Here is a tiny trained network, its code and every weight. The questions are about switching its units off for an input and a class, where a switched-off unit gives its printed mean instead of its output.

import numpy as np


def w(rows, s, z=0):
    codes = np.array(rows[::2]) - 128.0
    scale = np.full(codes.shape[1], s)
    scale[-1] = z or s
    return codes * scale


def f(y):
    return y / 2 * (1 + np.tanh(0.7978845608 * (y + 0.044715 * y**3)))


def log_softmax(a):
    a = a - a.max(-1, keepdims=True)
    return a - np.log(np.exp(a).sum(-1, keepdims=True))


def net(x, mask):
    res = np.array(x, float).reshape(1, 5) / 4 @ E
    y = f(res @ A[0][:, :-1].T + A[0][:, -1])
    res = res + np.where(mask, y, B[0][:, -1]) @ B[0][:, :-1]
    return log_softmax(res[-1] @ U[:, :-1].T + U[:, -1])


A, B = {}, {}
E = w([
[95,182,255],'x0',
[46,195,55],'x1',
[127,129,128],'x2',
[210,240,104],'x3',
[131,126,127],'x4',
],0.0078)
A[0] = w([
[174,254,115,57],'n1',
[74,148,94,95],'n2',
[132,155,184,138],'n3',
[49,80,156,50],'n4',
[128,179,186,133],'n5',
[37,125,121,112],'n6',
[87,86,139,73],'n7',
[134,181,99,108],'n8',
[66,101,124,107],'n9',
[180,197,120,91],'n10',
[175,22,173,106],'n11',
[79,190,173,152],'n12',
[112,152,172,29],'n13',
[118,162,107,54],'n14',
[32,162,89,253],'n15',
[119,109,68,131],'n16',
[170,118,49,115],'n17',
[144,100,146,48],'n18',
[70,173,101,43],'n19',
[76,88,133,91],'n20',
[175,64,70,150],'n21',
[123,155,174,200],'n22',
[176,101,150,90],'n23',
[184,181,116,17],'n24',
[192,130,47,110],'n25',
[180,105,100,155],'n26',
[125,125,208,169],'n27',
[107,155,159,210],'n28',
[106,93,55,93],'n29',
[225,73,135,117],'n30',
[72,177,115,60],'n31',
[79,83,136,64],'n32',
[53,54,123,60],'n33',
[162,116,53,76],'n34',
[158,95,81,136],'n35',
[194,107,180,144],'n36',
[150,172,116,68],'n37',
[154,92,83,88],'n38',
[156,145,115,37],'n39',
[48,176,129,220],'n40',
[161,84,176,149],'n41',
],0.014,0.0049)
B[0] = w([
[157,82,187,254],'n1',
[156,29,78,163],'n2',
[90,67,128,179],'n3',
[151,86,168,185],'n4',
[77,92,141,194],'n5',
[148,69,118,178],'n6',
[174,116,177,156],'n7',
[149,84,128,178],'n8',
[188,93,141,164],'n9',
[159,51,173,206],'n10',
[121,85,72,236],'n11',
[92,64,129,203],'n12',
[66,60,210,138],'n13',
[167,16,134,137],'n14',
[143,87,51,254],'n15',
[110,128,129,182],'n16',
[72,85,170,214],'n17',
[155,62,115,129],'n18',
[148,1,106,162],'n19',
[179,116,174,164],'n20',
[95,124,147,223],'n21',
[53,100,95,191],'n22',
[133,44,98,157],'n23',
[190,80,218,171],'n24',
[101,107,121,226],'n25',
[100,104,117,183],'n26',
[95,105,107,210],'n27',
[83,132,100,184],'n28',
[105,91,136,190],'n29',
[130,67,97,214],'n30',
[170,10,110,161],'n31',
[185,115,227,161],'n32',
[169,145,221,199],'n33',
[85,104,154,193],'n34',
[54,108,167,184],'n35',
[154,42,48,206],'n36',
[181,93,147,154],'n37',
[95,94,186,167],'n38',
[147,7,170,127],'n39',
[119,101,90,220],'n40',
[147,73,64,196],'n41',
],0.0078,0.0076)
U = w([
[220,43,208,85],'0',
[106,59,77,252],'1',
[3,43,118,19],'2',
[166,32,2,43],'3',
[115,68,89,247],'4',
[104,159,46,138],'5',
[179,214,142,64],'6',
[250,254,134,68],'7',
],0.0085,0.011)

Each question gives the input, the list of numbers given to net, and the class t.
The units are the neurons (one row each of A and B). Each row of codes is followed by its name. A weight is (code - 128) times the scale printed after its matrix; where a second scale follows, it is the last column's (A, B and U).
mask holds one flag per neuron, in row order. A switched-off neuron (its flag False) gives its mean, the last column of its row in B, instead of its output. The means were averaged over made-up inputs and are rounded, as every weight is.
A unit's drop is (log p(t) with every unit on - log p(t) with that unit switched off) / (log p(t) with every unit on - log p(t) with every unit switched off).
The circuit of an input: a set's keep is (log p(t) with only the set's units on - log p(t) with every unit switched off) / (log p(t) with every unit on - log p(t) with every unit switched off). Starting from the 12 units with the biggest drops (on a tie, the unit counted first), units are removed one at a time, each time the one whose removal leaves the highest keep (on an exact tie, the one counted first), for as long as the keep stays at least 0.8.
units of the circuit, in order: the units of the circuit, biggest drop first
most important unit: the unit with the biggest drop
k most important neurons: the k neurons with the biggest drops, biggest first
drop when u is switched off: that unit's drop, to one decimal
input [-6,-6,-2,-3,1], class 2: 2 most important neurons : [n35 n21]
input [6,3,1,8,0], class 0: units of the circuit, in order : [n1]
input [-7,7,-7,2,-6], class 2: 2 most important neurons : [n17 n34]
input [-7,6,-3,-4,4], class 2: units of the circuit, in order : [n17 n35]
input [1,-4,-3,2,1], class 3: units of the circuit, in order : [n36 n33]
input [4,-8,-5,7,-4], class 3: units of the circuit, in order : [n36 n41]
input [-6,4,3,4,-1], class 2: units of the circuit, in order : [n17 n34 n35]
input [-6,6,-3,2,1], class 2: units of the circuit, in order : [n17 n34]
input [-4,-3,5,7,-1], class 0: units of the circuit, in order : [n24 n1]
input [-4,0,3,-5,-5], class 0: units of the circuit, in order : [n33 n32 n22]
input [5,-8,-5,-2,-7], class 3: 3 most important neurons : [n36 n41 n11]
input [2,-5,3,1,-3], class 3: units of the circuit, in order : [n36 n41 n33]
input [-7,-2,-4,-7,-3], class 0: 2 most important neurons : [n33 n32]
input [-1,7,-1,-3,-5], class 3: most important unit : n15
input [1,5,-4,3,3], class 3: drop when n38 is switched off : 0.1
input [2,6,0,5,-2], class 3: drop when n30 is switched off : -0.1
input [3,-8,-3,-6,-2], class 3: drop when n36 is switched off : 0.2
